Here is a tiny trained network, its code and every weight. The questions are about switching its units off for an input and a class, where a switched-off unit gives its printed mean instead of its output.

import numpy as np


def w(rows, s, z=0):
    codes = np.array(rows[::2]) - 128.0
    scale = np.full(codes.shape[1], s)
    scale[-1] = z or s
    return codes * scale


def f(y):
    return np.maximum(y, 0)


def log_softmax(a):
    a = a - a.max(-1, keepdims=True)
    return a - np.log(np.exp(a).sum(-1, keepdims=True))


def net(x, mask):
    res = np.array(x, float).reshape(1, 8) / 4 @ E
    y = f(res @ A[0][:, :-1].T + A[0][:, -1])
    res = res + np.where(mask, y, B[0][:, -1]) @ B[0][:, :-1]
    return log_softmax(res[-1] @ U[:, :-1].T + U[:, -1])


A, B = {}, {}
E = w([
[107,236,171,220,230,254,85],'x0',
[3,207,219,57,27,141,169],'x1',
[152,92,153,138,117,172,181],'x2',
[142,105,140,136,114,161,161],'x3',
[159,141,153,119,151,107,139],'x4',
[134,81,237,229,29,66,41],'x5',
[144,120,139,131,123,140,148],'x6',
[202,72,185,25,152,224,19],'x7',
],0.0084)
A[0] = w([
[127,157,134,185,142,158,84,134],'neuron 1',
[155,106,120,71,124,165,76,82],'neuron 2',
[34,177,211,38,103,146,160,117],'neuron 3',
[188,148,145,58,132,150,69,187],'neuron 4',
[123,80,114,62,103,88,158,110],'neuron 5',
[94,164,162,164,149,205,124,123],'neuron 6',
[194,67,104,38,52,23,158,78],'neuron 7',
[99,153,47,190,121,114,196,71],'neuron 8',
[166,79,86,172,197,118,121,6],'neuron 9',
[126,91,222,205,73,100,89,130],'neuron 10',
[120,187,132,194,111,55,224,126],'neuron 11',
[90,139,34,34,198,175,189,4],'neuron 12',
[153,171,65,63,150,164,201,144],'neuron 13',
[97,163,120,190,245,192,136,185],'neuron 14',
[157,100,136,70,131,164,81,118],'neuron 15',
[124,131,118,183,161,61,173,152],'neuron 16',
[178,98,183,49,128,163,32,75],'neuron 17',
[144,198,129,190,160,177,118,97],'neuron 18',
[83,94,110,115,124,126,106,213],'neuron 19',
[137,167,114,254,107,39,183,131],'neuron 20',
[112,194,185,172,174,155,138,125],'neuron 21',
[91,67,156,84,120,60,168,114],'neuron 22',
[92,73,138,69,122,103,176,150],'neuron 23',
[102,73,174,177,124,94,46,186],'neuron 24',
[162,85,136,155,168,137,123,209],'neuron 25',
[120,38,82,88,129,70,153,120],'neuron 26',
[97,137,106,167,154,80,163,131],'neuron 27',
[229,71,12,209,143,141,87,85],'neuron 28',
[115,185,53,57,157,143,155,187],'neuron 29',
[139,122,111,99,112,171,80,65],'neuron 30',
[142,96,72,85,102,86,160,130],'neuron 31',
[172,62,54,184,211,90,109,118],'neuron 32',
],0.01,0.0032)
B[0] = w([
[175,116,90,145,113,127,115,191],'neuron 1',
[99,107,120,95,190,158,139,183],'neuron 2',
[83,220,162,39,87,110,201,244],'neuron 3',
[108,80,111,103,156,152,140,204],'neuron 4',
[159,173,76,141,130,158,84,194],'neuron 5',
[183,183,61,148,121,119,83,209],'neuron 6',
[152,147,56,167,124,147,82,254],'neuron 7',
[93,85,140,77,228,233,142,207],'neuron 8',
[118,182,162,52,90,129,155,195],'neuron 9',
[108,91,168,201,85,44,103,228],'neuron 10',
[95,86,135,92,168,186,141,224],'neuron 11',
[103,53,194,217,119,2,93,226],'neuron 12',
[129,80,183,191,114,49,106,211],'neuron 13',
[165,148,95,156,108,135,98,245],'neuron 14',
[98,102,136,102,205,173,157,190],'neuron 15',
[108,106,128,130,166,155,157,193],'neuron 16',
[80,84,121,113,213,178,156,225],'neuron 17',
[174,149,97,130,132,166,56,206],'neuron 18',
[157,131,109,98,148,139,134,160],'neuron 19',
[125,76,149,129,170,185,154,242],'neuron 20',
[186,151,76,165,90,167,79,209],'neuron 21',
[172,162,105,118,141,142,104,191],'neuron 22',
[156,173,118,158,100,142,115,187],'neuron 23',
[123,75,134,160,106,90,112,214],'neuron 24',
[115,138,136,140,101,128,142,186],'neuron 25',
[157,167,53,139,134,132,82,211],'neuron 26',
[95,120,123,154,176,182,142,184],'neuron 27',
[88,200,174,68,38,108,167,253],'neuron 28',
[135,91,170,163,92,102,80,215],'neuron 29',
[131,116,119,130,190,169,164,163],'neuron 30',
[176,130,88,132,133,123,92,197],'neuron 31',
[100,196,179,86,90,105,186,238],'neuron 32',
],0.0082,0.013)
U = w([
[235,180,32,156,155,151,81,81],'0',
[87,44,132,99,254,203,166,94],'1',
[136,40,189,196,124,21,108,253],'2',
[101,250,171,54,96,106,192,94],'3',
],0.0097,0.0033)

Each question gives the input, the list of numbers given to net, and the class t.
The units are the neurons (one row each of A and B). Each row of codes is followed by its name. A weight is (code - 128) times the scale printed after its matrix; where a second scale follows, it is the last column's (A, B and U).
mask holds one flag per neuron, in row order. A switched-off neuron (its flag False) gives its mean, the last column of its row in B, instead of its output. The means were averaged over made-up inputs and are rounded, as every weight is.
A unit's drop is (log p(t) with every unit on - log p(t) with that unit switched off) / (log p(t) with every unit on - log p(t) with every unit switched off).
The circuit of an input: a set's keep is (log p(t) with only the set's units on - log p(t) with every unit switched off) / (log p(t) with every unit on - log p(t) with every unit switched off). Starting from the 12 units with the biggest drops (on a tie, the unit counted first), units are removed one at a time, each time the one whose removal leaves the highest keep (on an exact tie, the one counted first), for as long as the keep stays at least 0.8.
circuit, biggest first: the units of the circuit, biggest drop first
k most important neurons: the k neurons with the biggest drops, biggest first
drop of u: that unit's drop, to one decimal
input [2,-7,7,-2,-3,3,0,7], class 1: 2 most important neurons : (neuron 17; neuron 3)
input [5,-6,0,8,-5,4,4,3], class 3: 2 most important neurons : (neuron 28; neuron 32)
input [-7,-8,3,-7,-8,-2,-7,3], class 3: 3 most important neurons : (neuron 28; neuron 32; neuron 9)
input [5,5,4,-7,6,-3,7,-2], class 0: circuit, biggest first : (neuron 21)
input [7,-8,6,7,1,-4,-2,3], class 3: 2 most important neurons : (neuron 28; neuron 32)
input [-3,2,0,7,-6,-6,-5,-5], class 2: 4 most important neurons : (neuron 12; neuron 13; neuron 29; neuron 17)
input [-2,-5,-4,-7,-2,3,5,4], class 3: circuit, biggest first : (neuron 28; neuron 32)
input [6,0,-7,-3,-5,-8,-5,-1], class 2: 2 most important neurons : (neuron 12; neuron 13)
input [2,-6,4,5,5,6,8,5], class 2: 4 most important neurons : (neuron 10; neuron 3; neuron 24; neuron 8)
input [-2,4,1,5,-8,-4,-2,2], class 2: 2 most important neurons : (neuron 12; neuron 28)
input [-7,-6,-7,-6,2,7,-3,6], class 0: 3 most important neurons : (neuron 7; neuron 12; neuron 26)
input [5,6,5,-6,8,-7,3,3], class 2: 2 most important neurons : (neuron 12; neuron 13)
input [0,-7,6,-6,8,-7,-5,-2], class 2: 3 most important neurons : (neuron 12; neuron 13; neuron 3)
input [-6,-8,-7,-6,-1,5,5,-1], class 3: circuit, biggest first : (neuron 28)
input [8,6,3,3,8,8,-3,-1], class 0: 3 most important neurons : (neuron 21; neuron 6; neuron 12)
input [8,4,-8,7,-2,-8,-3,-8], class 0: 2 most important neurons : (neuron 14; neuron 21)
input [-8,-3,1,4,1,8,-4,-5], class 0: 2 most important neurons : (neuron 7; neuron 26)
input [-4,7,-3,-2,-5,0,-7,-7], class 1: drop of neuron 20 : 0.2
input [6,7,-1,6,-6,-8,2,-6], class 2: drop of neuron 12 : 0.8
input [-7,-6,-7,-1,7,5,-5,8], class 1: circuit, biggest first : (neuron 17)
input [4,3,-1,8,6,2,8,-5], class 1: drop of neuron 11 : 0.5
input [6,6,-4,-6,7,0,0,-7], class 1: drop of neuron 11 : 0.6
